Here is a tiny trained network, its code and every weight. The questions are about switching its units off for an input and a target symbol, where a switched-off unit gives its printed mean instead of its output.

import numpy as np


def w(rows, s, z=0):
    codes = np.array(rows[::2]) - 128.0
    scale = np.full(codes.shape[1], s)
    scale[-1] = z or s
    return codes * scale


def f(y):
    return y / 2 * (1 + np.tanh(0.7978845608 * (y + 0.044715 * y**3)))


def softmax(a):
    e = np.exp(a - a.max(-1, keepdims=True))
    return e / e.sum(-1, keepdims=True)


def log_softmax(a):
    a = a - a.max(-1, keepdims=True)
    return a - np.log(np.exp(a).sum(-1, keepdims=True))


def net(x, mask):
    ids = ['ΔΛΞΣΦαγεητω'.index(c) for c in x.split()]
    T = len(ids)
    res = E[ids] + P[:T]
    u = 0
    for l in range(2):
        q, k, v = (res @ M[l].T for M in (Q, K, V))
        z = softmax(np.where(np.tri(T) > 0, q @ k.T / 4**0.5, -1e9)) @ v
        res = res + np.where(mask[u], z, O[l][:, -1]) @ O[l][:, :-1]
        u += 1
        y = f(res @ A[l][:, :-1].T + A[l][:, -1])
        res = res + np.where(mask[u : u + 8], y, B[l][:, -1]) @ B[l][:, :-1]
        u += 8
    return log_softmax(res[-1] @ U[:, :-1].T + U[:, -1])


Q, K, V, O, A, B = {}, {}, {}, {}, {}, {}
E = w([
[134,197,113,156,70,125,163,87,105],'Δ',
[123,101,111,170,162,167,98,105,75],'Λ',
[108,148,59,131,112,141,123,102,101],'Ξ',
[139,132,70,145,136,128,110,80,73],'Σ',
[78,107,135,149,134,160,94,117,112],'Φ',
[131,103,134,142,75,103,132,130,158],'α',
[102,80,178,146,145,109,41,147,147],'γ',
[177,136,176,182,124,85,112,111,114],'ε',
[69,150,193,167,98,142,97,114,214],'η',
[166,84,127,116,159,157,136,131,166],'τ',
[81,150,160,189,137,150,85,107,2],'ω',
],0.023)
P = w([
[188,169,89,133,43,146,2,189,121],'0',
[138,144,105,122,168,117,107,220,134],'1',
[131,114,105,119,136,101,108,207,103],'2',
[153,142,151,81,110,67,96,150,115],'3',
[149,119,156,107,106,87,85,151,123],'4',
[118,86,134,122,104,129,92,196,123],'5',
],0.0093)
Q[0] = w([
[170,143,139,166,161,194,177,80,191],'L0H1',
[171,112,163,1,176,198,215,56,204],'L0H1',
[150,146,99,106,157,103,100,149,101],'L0H1',
[104,158,147,143,96,96,97,82,113],'L0H1',
],0.0092)
K[0] = w([
[153,92,40,104,63,248,109,242,109],'L0H1',
[213,51,29,65,236,213,243,143,170],'L0H1',
[95,74,104,223,148,80,187,69,88],'L0H1',
[100,69,254,188,184,143,137,173,73],'L0H1',
],0.0057)
V[0] = w([
[154,118,14,107,152,84,113,127,219],'L0H1',
[58,46,170,96,159,153,72,192,91],'L0H1',
[251,99,142,194,230,96,125,102,84],'L0H1',
[132,199,61,197,160,210,170,3,153],'L0H1',
],0.0065)
O[0] = w([
[156,54,113,4,174,179,170,89,147,51],'L0H1',
[81,107,64,134,156,107,104,134,163,214],'L0H1',
[150,94,128,196,169,166,158,204,10,198],'L0H1',
[77,188,121,74,80,159,83,101,75,3],'L0H1',
],0.012,0.0053)
A[0] = w([
[201,70,48,33,223,204,116,59,137,152],'L0N1',
[214,119,83,168,245,49,154,191,152,192],'L0N2',
[63,45,60,84,103,144,44,102,206,178],'L0N3',
[145,40,214,104,166,142,106,159,238,252],'L0N4',
[149,181,65,121,182,194,38,115,154,198],'L0N5',
[53,228,88,254,83,121,56,150,65,75],'L0N6',
[4,153,25,154,59,173,169,31,167,208],'L0N7',
[215,64,149,103,160,192,218,150,152,124],'L0N8',
],0.0055,0.0022)
B[0] = w([
[67,149,56,147,51,141,110,49,175,149],'L0N1',
[37,137,90,140,61,127,95,103,130,230],'L0N2',
[151,85,120,107,254,93,110,59,154,173],'L0N3',
[152,174,91,174,25,126,141,87,32,180],'L0N4',
[93,83,162,46,12,216,111,81,90,150],'L0N5',
[95,46,157,90,76,166,116,147,223,249],'L0N6',
[82,140,211,146,144,147,93,91,127,160],'L0N7',
[137,105,82,28,72,110,105,155,111,144],'L0N8',
],0.0072,0.014)
Q[1] = w([
[200,153,182,31,237,105,151,175,3],'L1H1',
[101,123,219,129,20,194,141,108,178],'L1H1',
[134,252,153,29,194,97,174,103,231],'L1H1',
[67,230,134,68,37,191,117,106,183],'L1H1',
],0.0047)
K[1] = w([
[2,208,45,124,251,71,252,174,219],'L1H1',
[249,79,32,189,155,252,24,46,163],'L1H1',
[105,226,91,232,194,253,235,145,96],'L1H1',
[179,67,132,109,160,47,132,141,176],'L1H1',
],0.0036)
V[1] = w([
[121,142,95,88,172,131,79,65,207],'L1H1',
[71,199,176,155,173,86,73,3,42],'L1H1',
[178,200,39,75,52,95,164,123,106],'L1H1',
[180,146,166,129,113,35,96,107,199],'L1H1',
],0.0072)
O[1] = w([
[144,110,71,8,109,139,174,133,148,253],'L1H1',
[169,204,89,108,145,177,189,162,180,193],'L1H1',
[161,109,98,122,68,153,164,49,135,79],'L1H1',
[39,104,195,234,206,85,234,179,168,134],'L1H1',
],0.011,0.007)
A[1] = w([
[149,126,98,128,74,119,30,74,141,49],'L1N1',
[54,129,170,116,143,112,46,143,51,190],'L1N2',
[75,95,143,181,128,156,143,22,124,196],'L1N3',
[171,253,98,132,88,155,24,139,101,154],'L1N4',
[52,187,110,115,194,117,193,196,149,180],'L1N5',
[196,253,117,168,55,138,175,100,37,253],'L1N6',
[113,90,65,148,81,161,163,187,77,226],'L1N7',
[223,80,77,123,82,176,157,106,161,198],'L1N8',
],0.0059,0.0016)
B[1] = w([
[136,174,109,161,129,137,114,57,139,216],'L1N1',
[193,178,80,88,86,104,223,115,168,252],'L1N2',
[220,152,187,106,128,90,107,154,102,182],'L1N3',
[192,2,167,144,145,160,92,158,170,191],'L1N4',
[122,128,170,166,174,57,69,138,118,195],'L1N5',
[101,114,129,165,148,206,163,126,99,167],'L1N6',
[180,203,170,162,93,96,154,103,93,218],'L1N7',
[94,175,129,146,146,88,81,104,65,253],'L1N8',
],0.0086,0.013)
U = w([
[104,125,155,193,133,179,180,125,124,127],'Δ',
[188,64,109,144,124,121,128,174,123,29],'Λ',
[146,161,99,150,128,161,162,157,129,202],'Ξ',
[109,136,103,213,164,189,100,146,99,82],'Σ',
[121,115,161,96,158,103,85,182,63,215],'Φ',
[139,45,155,132,127,92,225,111,101,229],'α',
[88,106,30,253,163,132,150,125,137,97],'γ',
[182,171,150,193,151,123,137,180,64,201],'ε',
[177,168,156,186,184,126,160,109,173,47],'η',
[78,102,133,147,111,100,144,115,53,131],'τ',
[88,136,129,161,69,109,128,161,131,3],'ω',
],0.0063,0.0042)

Each question gives the input, a string of symbols that net reads in full, and the target symbol t.
The units are the heads (4 rows each of Q, K, V and O) and the neurons (one row each of A and B). Each row of codes is followed by its name. A weight is (code - 128) times the scale printed after its matrix; where a second scale follows, it is the last column's (O, A, B and U).
mask holds one flag per unit, layer by layer, with each layer's heads first. A switched-off unit (its flag False) gives its mean, the last column of its rows in O or B, instead of its output. The means were averaged over made-up inputs and are rounded, as every weight is.
A unit's drop is (log p(t) with every unit on - log p(t) with that unit switched off) / (log p(t) with every unit on - log p(t) with every unit switched off).
most important unit: the unit with the biggest drop
top k neurons: the k neurons with the biggest drops, biggest first
k most important neurons of layer l: the k neurons of layer l with the biggest drops, biggest first
input ε ε Ξ γ, target ε: most important unit -> L1H1
input Λ Ξ α γ ε, target Λ: top 3 neurons -> [L0N5 L1N4 L0N6]
input α ε Λ Ξ Ξ, target α: 2 most important neurons of layer 0 -> [L0N3 L0N7]
input η Ξ Σ Λ ε, target η: top 3 neurons -> [L1N5 L0N7 L0N6]
input ε Ξ τ, target τ: top 2 neurons -> [L0N8 L0N4]
input τ γ Ξ, target τ: top 3 neurons -> [L0N8 L1N3 L1N8]
input Ξ ε Ξ τ ε, target Ξ: 2 most important neurons of layer 1 -> [L1N5 L1N3]
input Ξ ε Ξ Ξ, target ε: 3 most important neurons of layer 1 -> [L1N8 L1N7 L1N2]
input Λ ε ε Ξ, target Λ: 2 most important neurons of layer 1 -> [L1N4 L1N8]
input Ξ α ε α, target Ξ: 3 most important neurons of layer 0 -> [L0N5 L0N7 L0N3]
input ε Λ Φ γ Ξ Δ, target ε: top 2 neurons -> [L1N3 L0N3]
input Ξ Λ α ω, target Ξ: 2 most important neurons of layer 0 -> [L0N5 L0N6]
input Φ Σ γ, target γ: top 2 neurons -> [L0N2 L1N3]
input Ξ ε Ξ γ ε Ξ, target Ξ: top 2 neurons -> [L0N5 L0N6]
input Σ Δ Σ Ξ Λ, target Σ: 2 most important neurons of layer 0 -> [L0N6 L0N3]
input γ γ Φ ε Ξ α, target γ: top 2 neurons -> [L1N3 L0N6]
input Φ Ξ α, target Φ: most important neuron of layer 1 -> [L1N2]
input τ ω α, target τ: 3 most important neurons of layer 0 -> [L0N8 L0N1 L0N7]
input Λ ε Σ Λ Δ η, target Λ: 4 most important neurons of layer 1 -> [L1N4 L1N8 L1N7 L1N2]
input Ξ ε Δ ω, target ω: most important neuron of layer 0 -> [L0N6]
input Ξ Λ γ Φ, target Ξ: top 4 neurons -> [L0N5 L0N6 L0N7 L0N1]
